Here is a tiny trained network, its code and every weight. The questions are about switching its units off for an input and a class, where a switched-off unit gives its printed mean instead of its output.

import numpy as np


def w(rows, s, z=0):
    codes = np.array(rows[::2]) - 128.0
    scale = np.full(codes.shape[1], s)
    scale[-1] = z or s
    return codes * scale


def norm(h):
    return h / np.sqrt((h * h).mean(-1, keepdims=True) + 1e-5)


def f(y):
    return y / 2 * (1 + np.tanh(0.7978845608 * (y + 0.044715 * y**3)))


def log_softmax(a):
    a = a - a.max(-1, keepdims=True)
    return a - np.log(np.exp(a).sum(-1, keepdims=True))


def net(x, mask):
    res = np.array(x, float).reshape(1, 5) / 4 @ E
    u = 0
    for l in range(4):
        y = f(norm(res) @ A[l][:, :-1].T + A[l][:, -1])
        res = res + np.where(mask[u : u + 5], y, B[l][:, -1]) @ B[l][:, :-1]
        u += 5
    return log_softmax(norm(res)[-1] @ U[:, :-1].T + U[:, -1])


A, B = {}, {}
E = w([
[5,126,70,182,248,138,117],'x0',
[227,179,200,211,127,191,75],'x1',
[125,78,200,231,61,139,177],'x2',
[201,235,123,106,184,97,52],'x3',
[178,132,138,66,44,253,87],'x4',
],0.0024)
A[0] = w([
[86,168,27,131,236,148,38,59],'L0N0',
[87,123,143,84,100,154,108,137],'L0N1',
[139,102,51,68,65,162,24,41],'L0N2',
[3,41,89,90,112,62,214,39],'L0N3',
[222,95,155,14,45,255,113,7],'L0N4',
],0.0038,0.0016)
B[0] = w([
[140,182,83,95,208,191,173,196],'L0N0',
[119,141,88,185,156,45,106,141],'L0N1',
[91,164,116,189,118,103,123,155],'L0N2',
[71,125,30,149,93,65,237,224],'L0N3',
[154,217,44,164,4,185,89,251],'L0N4',
],0.0048,0.0027)
A[1] = w([
[134,211,142,123,62,164,47,80],'L1N0',
[198,158,196,93,136,106,38,11],'L1N1',
[89,158,110,168,105,122,148,171],'L1N2',
[162,54,208,254,138,160,147,69],'L1N3',
[173,105,89,111,65,65,81,116],'L1N4',
],0.0045,0.0011)
B[1] = w([
[71,110,113,191,58,87,94,250],'L1N0',
[138,50,135,26,120,22,255,171],'L1N1',
[142,63,120,162,114,105,106,176],'L1N2',
[90,64,171,85,145,182,90,183],'L1N3',
[165,181,156,155,95,143,128,166],'L1N4',
],0.0047,0.0026)
A[2] = w([
[101,82,182,126,83,133,124,1],'L2N0',
[113,2,205,167,152,192,54,60],'L2N1',
[156,179,138,121,117,53,145,85],'L2N2',
[43,84,86,134,107,52,197,121],'L2N3',
[76,119,92,153,167,188,133,46],'L2N4',
],0.0047,0.0018)
B[2] = w([
[65,162,124,63,173,160,112,123],'L2N0',
[2,156,252,166,128,80,131,172],'L2N1',
[155,29,179,93,118,112,202,145],'L2N2',
[82,4,43,223,141,159,177,253],'L2N3',
[190,118,98,49,127,29,99,147],'L2N4',
],0.0038,0.0027)
A[3] = w([
[126,202,90,95,254,118,106,4],'L3N0',
[183,72,141,203,43,23,193,142],'L3N1',
[149,190,55,101,233,68,44,42],'L3N2',
[205,83,163,82,140,110,163,65],'L3N3',
[41,126,231,167,153,163,79,62],'L3N4',
],0.0047,0.0019)
B[3] = w([
[107,188,134,111,169,255,107,164],'L3N0',
[144,137,108,88,197,127,89,251],'L3N1',
[93,151,202,115,148,194,121,171],'L3N2',
[164,154,135,72,146,109,149,117],'L3N3',
[121,95,204,155,105,99,151,158],'L3N4',
],0.0061,0.0032)
U = w([
[173,172,89,153,6,146,63,242],'0',
[70,40,18,173,164,83,206,156],'1',
[72,78,251,177,132,101,135,86],'2',
[102,209,130,96,230,219,119,121],'3',
[217,121,151,49,175,32,156,1],'4',
],0.012,0.0015)

Each question gives the input, the list of numbers given to net, and the class t.
The units are the neurons (one row each of A and B). Each row of codes is followed by its name. A weight is (code - 128) times the scale printed after its matrix; where a second scale follows, it is the last column's (A, B and U).
mask holds one flag per neuron, layer by layer. A switched-off neuron (its flag False) gives its mean, the last column of its row in B, instead of its output. The means were averaged over made-up inputs and are rounded, as every weight is.
A unit's drop is (log p(t) with every unit on - log p(t) with that unit switched off) / (log p(t) with every unit on - log p(t) with every unit switched off).
The circuit of an input: a set's keep is (log p(t) with only the set's units on - log p(t) with every unit switched off) / (log p(t) with every unit on - log p(t) with every unit switched off). Starting from the 12 units with the biggest drops (on a tie, the unit counted first), units are removed one at a time, each time the one whose removal leaves the highest keep (on an exact tie, the one counted first), for as long as the keep stays at least 0.8.
circuit, biggest first: the units of the circuit, biggest drop first
unit that matters most: the unit with the biggest drop
top k neurons: the k neurons with the biggest drops, biggest first
top k neurons in layer l: the k neurons of layer l with the biggest drops, biggest first
drop of u: that unit's drop, to one decimal
input [2,4,-3,-3,-7], class 3: top 3 neurons : (L1N0 L1N1 L0N0)
input [8,0,4,3,-4], class 3: top 4 neurons : (L0N0 L1N0 L1N1 L3N0)
input [-4,5,-1,8,-2], class 4: circuit, biggest first : (L1N1)
input [0,0,1,4,-1], class 4: circuit, biggest first : (L0N3 L1N1)
input [2,-1,8,8,-7], class 2: circuit, biggest first : (L0N3 L1N3 L0N4 L3N4)
input [7,-7,1,8,-8], class 3: circuit, biggest first : (L0N0 L3N0)
input [2,-6,-7,-2,8], class 0: circuit, biggest first : (L0N4 L1N1 L3N1)
input [2,5,3,-5,-7], class 2: circuit, biggest first : (L1N3 L2N1)
input [6,3,4,2,-5], class 2: circuit, biggest first : (L3N4 L1N3 L0N3)
input [8,-5,7,7,-1], class 3: top 4 neurons : (L0N0 L1N0 L1N1 L3N0)
input [-2,6,6,7,-4], class 2: top 3 neurons in layer 2 : (L2N1 L2N4 L2N0)
input [6,6,2,0,-8], class 2: top 3 neurons in layer 0 : (L0N3 L0N4 L0N1)
input [0,5,6,7,1], class 2: top 3 neurons : (L1N3 L2N1 L0N4)
input [-6,6,-1,6,-3], class 4: unit that matters most : L1N1
input [-1,-1,-2,-8,5], class 0: drop of L0N4 : 1.5
input [4,3,4,5,-6], class 3: drop of L1N3 : -0.1
input [5,-5,0,3,2], class 3: drop of L3N0 : 0.4
